[ -3 -16 -21 -17 -25  45   9  15   8   5   9  -1  17   7   2  34  10  22
 -57  20 -21 -40 -43  -2  41   3  26 -53 -36  43  -3   5   2   7  -9  13
  17  26  17 -23  15  -1   8  10 -11  39 -22 -22 -45  61 -27 -11  25  61
  41   2   6   1  12 -17  28 -14  18] => [59]/[81]
[  9   4  -6  -9 -20  21   3  12  13   0  16   1  32   1  14  -4  -7  -3
  -8   9 -45 -17 -21   2  29   0  22 -16 -18  25 -19  -7 -11  17 -12  19
   9   6  -3   1   8 -19   0  20   4  21  -6 -28  -5  25   5  -3  -2  18
   6   6  21  -9   6  -7  28   8   9] => [54]/[85]
[  4  -5 -21  -8  -3  29   8   9  14  16   6   6   4  14  17  40  11  12
 -42   9 -14 -30 -36 -10  43   8  32 -43 -25  61  -4   0   4   3  -1  17
  16  31  10 -11   9  -7   2   0  -5  19 -15 -11 -40  40 -22   0   0  51
  24   2   7  11  10 -20  13  -7  -1] => [55]/[79]
[ 11   7 -11  -9 -31  25  -1  17  13  -7  15  -1  31   7  17  -1   0  -4
 -21  20 -44 -19 -28  -9  30   9  32 -27 -15  27 -14  -1  -6  19 -17  24
   9  16   2   2   9 -14   7  15   3  25 -10 -36 -16  35 -10  -4  -5  30
  17  11  17  -6  12  -7  31  -1   5] => [54]/[87]
[ 12   2  -6   1  -8  14   7   2  20  -2  16  -4  19  13  29  25   6   6
 -26  10 -26 -21 -26 -24  35  15  20 -24 -12  58 -12  -1  -5   8  -4  17
  14  18   6  -5   9  -9  -5   8  -7  30 -14 -26 -27  22  -2  -2  -3  36
  10   9  16  -1  -2  -9   5 -11   0] => [55]/[90]
[  9 -11  -3  -5  26  19  15  10  33  20  14  15  19  15  33  12  -3   2
 -28  -1 -39 -48 -45  -7  54  12  41  -7 -28  81 -23 -17   3  13   7   7
  10  15  -3  -7   8 -35  -4   6  -3   4 -13 -18 -14  29 -12  -5  -4  36
  18  -9  32   0  -4 -33  21  10  -5] => [55]/[90]
[  8  -3 -12 -10  10  21   8  14  23  21   7  14  18   7  20   1  -8  -1
  -9  -2 -44 -42 -31  10  40  11  25 -15 -24  47 -23 -10  -4   9   5  13
   9  15 -10  -4   8 -32  -2   9   2   5  -8 -12 -12  27  -3  -1   5  28
   9  -9  28  -3   4 -24  27  17   2] => [54]/[85]
[  9  -9 -30 -19 -22  44   5  20  18   9   5  -2  15  19  17  35  -6  17
 -42  14 -33 -39 -32 -14  50  13  17 -57 -29  55  -1   3  -4   2  -2  22
  16  38  20 -15  16  -6   8   8  -3  41 -23 -16 -46  57 -12   3  20  54
  25   7  16   3   0 -16  28  -5  12] => [55]/[90]
[  7 -14 -21 -14 -13  26 -10  26  20  14   7   8  14  11   7 -10  -3   0
 -38  10 -41 -41 -34   9  27  -3  30 -26 -35  34  -9  -7   0  12  -4  14
   5  28   4  -8  13 -22   9   9   2   8 -14 -18 -12  53 -21  -7  17  32
  31  -5  18  -7   5 -22  41   0  11] => [59]/[80]
[ -1 -15  -7  -4  16  23  10  12  12  18   6  12   7   5  10  18   6   9
 -43   3 -21 -47 -48  10  35  -8  37 -29 -41  60  -7  -3  10   8   3  11
   1  13   4 -18  10 -20   1   3  -9  10 -15 -12 -24  40 -25  -4   8  43
  31  -9  14   8  13 -28  18   0   1] => [59]/[101]
[ 11  -5  -2  -6  -7  25   6  20  16   7   8   0  18   7  15  19  -4   3
 -16  12 -40 -32 -34   6  34   6  23 -21 -16  59 -15   2  -8  -2   0  14
  10  15  -2  -5  11 -29   0  11  -8  11  -1 -12 -21  45  13  -2  -3  31
  16   2  29  -6  10 -14  21   3   7] => [54]/[91]
[  3  -6 -23 -11  -8  34   1  11   9  16   0   7   4  12  14  31   5   9
 -23   7 -32 -41 -32   3  39   2  23 -42 -22  53  -9   1  -1  -7  -6  20
  12  27   3  -7  11 -17   3   7   1  15  -7  -2 -36  50  -4   2   6  43
  22   3  18   4  13 -18  24   4   9] => [54]/[91]
[  8 -11 -17  -4   4  22   5   9  14  13   0   5   4  10  15  32   9   2
 -18   3 -25 -37 -27   2  30  -2  21 -26 -16  63  -7   0  -4 -10   6  13
   8  22   1  -8   6 -22  -1   8  -6   9  -5   0 -32  43   1   3   0  36
  19  -4  17   6   8 -20  13   2  -4] => [54]/[91]
[ 21  -1 -13  -2 -31  33   2  17  22  -6  21  -2  36  10  25   9  -2  -3
 -26  23 -56 -32 -29  -8  39   5  35 -35 -22  62 -14  -2  -5  17 -13  28
  12  20   0  -5  14 -28   8  21  -3  28  -9 -40 -23  50  -5 -10  -2  43
  26   6  24  -7  13 -14  31  -5  10] => [54]/[85]
[ -1 -12 -20 -13 -16  42   7  20  11  17   7   6   9  11  10  25   6  18
 -53  13 -30 -46 -47   6  46   6  36 -53 -37  44   0   0   2  11  -6  20
  15  34  13 -16  12 -10   4   7   0  27 -20 -17 -37  59 -31  -3  18  57
  34   4  10   3  12 -22  33  -3  12] => [59]/[101]
[  2 -14 -25 -10  16  26   9  18  20  28   3  20   3   5  14  13  -1  -2
 -31  -3 -37 -60 -44  15  46  -9  43 -36 -34  64 -14 -11   3   3   3  15
   9  23  -3  -9  10 -30   8   3   3  -4 -11  -7 -25  50 -26  -3   5  42
  26 -13  18   9  17 -18  30  12   1] => [54]/[87]
[  9  -2 -45 -18 -61  50  -5  26  -4   2  -2  -3  10  11  -3  37  10  13
 -33  29 -26 -29 -17   0  30   7   8 -72 -19  16  10  15  -9  -9 -15  30
  15  39  18  -7  13   5  18   8   4  40 -13 -13 -54  72 -53  -1  19  56
  34   7   3   3  22  -6  33  -3  19] => [54]/[87]
[  8  -5 -18 -17 -10  35   6  14  20  10   7   5  17  10  18  12  -7   9
 -27  11 -40 -36 -33  -3  44   7  21 -32 -26  44 -12  -5  -5   8   0  15
  13  21   4  -5  12 -16   2  11   2  19  -9 -16 -24  40  -9  -1  11  37
  16   1  22  -1   2 -18  30   7   8] => [55]/[90]
[  9  -4 -17  -7 -31  31   9  13  11   2  12   1  17  15  15  30   5   5
 -32  20 -36 -33 -38  -3  37   6  34 -48 -22  53  -6   6  -7   5 -13  26
  15  25   8  -8  13 -14   6 -22  -4  31 -10 -25 -43  56  -7  -6  -1  49
  32   7  13   0  20 -12  25  -6  10] => [54]/[91]
[ 12  -8 -30 -13  11  26  10   9  26  21   4  12   6  17  24  31   8   6
 -29   3 -30 -48 -37 -13  47   6  29 -43 -33  78  -6 -10   0   1   6  17
  13  31   5 -10   8 -17   8   9   3  13 -20 -12 -24  40 -13  -1   5  44
  17  -5  13   9   1 -28  15   6  -1] => [55]/[90]
[  3  -8 -16 -11 -25  29  -1  26  11   6   7   3  19   4   3 -10 -10  -1
 -31  15 -42 -37 -36  19  28  -2  25 -25 -33  19 -10   1  -6  14  -5  16
   8  14   2  -9  15 -20  12  14   0  16 -10 -16 -13  55 -18 -11  16  27
  31   0  19 -10  14 -20  39   4  13] => [59]/[80]
[  0  -4   0 -11  16  21  13   4  15  16   9  10  10   7  18  23   5  17
 -27   1 -16 -31 -38  -6  43   7  29 -26 -24  49 -15  -4   5   5  -1  10
  19  18   3  -8   5 -13  -5   0  -3  15 -13  -8 -24  22 -14   3   0  34
  12  -3  19   4   0 -18  17   5   2] => [55]/[90]
[  6  -4  -9  -6 -33  26  -2  20  12  -5  19  -2  34   4   2  -9  -4   1
 -36  23 -46 -22 -37   3  32   3  35 -27 -33  25 -13  -3  -4  28 -16  19
  12  10   7  -9  14 -18   9  15  -3  24 -14 -41 -14  45 -19 -13   8  34
  31   6  17  -8   7 -15  40  -6  11] => [59]/[80]

[ -1  -7   3 -12 -23  -4   5 -18   2   6   2   6  28   1   2  15 -14 -10
   4 -19  -9 -12  -3   4   2   4  -4  -2  -2   8   5   2 -24  -6  -8  10
   3   4  -7   4  -1   1   7   5 -15  -2   4  17  21   2 -11   5  -8  -8
 -10 -11   4   5   0   7   1   7  -5] => (17)/(52)
[  0  -6  12 -16  -2   5   5 -10   7   3  12  -1  38  -5   7   9  -9   6
  -6 -14  -3  -5   8  25  -3  -1   0  -4  -5  -1   5  -7 -21  -2  -1   8
  -4   0  -9  11  -9  -2   4   3  -2   3   3   9  15  -7  -9  10  -9  -1
   2  -3   6   1   8  -2  -4   1   1] => (17)/(39)
[ -7  14  -6   3 -19  -3   3  -7   1  -3 -12   6 -19   4  -4   8  -5 -28
   3   4 -16 -11  -7   8   9   3  -6   8   1   3   2   0  13  -9 -19   0
   8   1  18 -15  -2  -6  10   1 -13 -15   3   2  -6   3   1   2 -26  -1
 -14 -10 -19  12  -3 -10   9   1  -7] => (14)/(38)
[  1  -9  30 -18  -3   3   6  -8   5   2   6   3  32   3   5   6  -8   8
   4 -13   8  -4  12   0  -5  -3   4  -6  -5  -6   5  -2 -20   1   0   6
  -2   3 -14  13   8   5  -3  -1  -6  13   0  14   8  -8  -5   5   5  -4
   0   1   7  -1   4   1  -1   4   1] => (17)/(39)
[ -7  16 -12  14  12  -3   4   6   3   3   2   0 -33   4  -8   1   0 -19
  -7   4   3  10 -25   2  12  12  -6   4   6  -3  -6 -12  16  -5  -4  -8
  13   1  23 -10 -15   1  17  -6   5 -41   7 -10 -12   3   2   4 -50   4
  -9  -4 -10   1   1  -3   1  -6  -2] => (16)/(45)
[ -4  10  -2   3  -5  -5  -3   0   0   1   2   6 -10   3  -8   2 -10 -14
  -3  -1   6   2 -20   5   7   5   0   3  -1   1  -1 -12  17  -1 -16  -1
  16   3  18   3   1  -1  10 -13  -6 -19   5  -4 -10  -6   2   4 -34  -4
 -13   2  -3   5  -2 -18   6   4  -7] => (16)/(45)
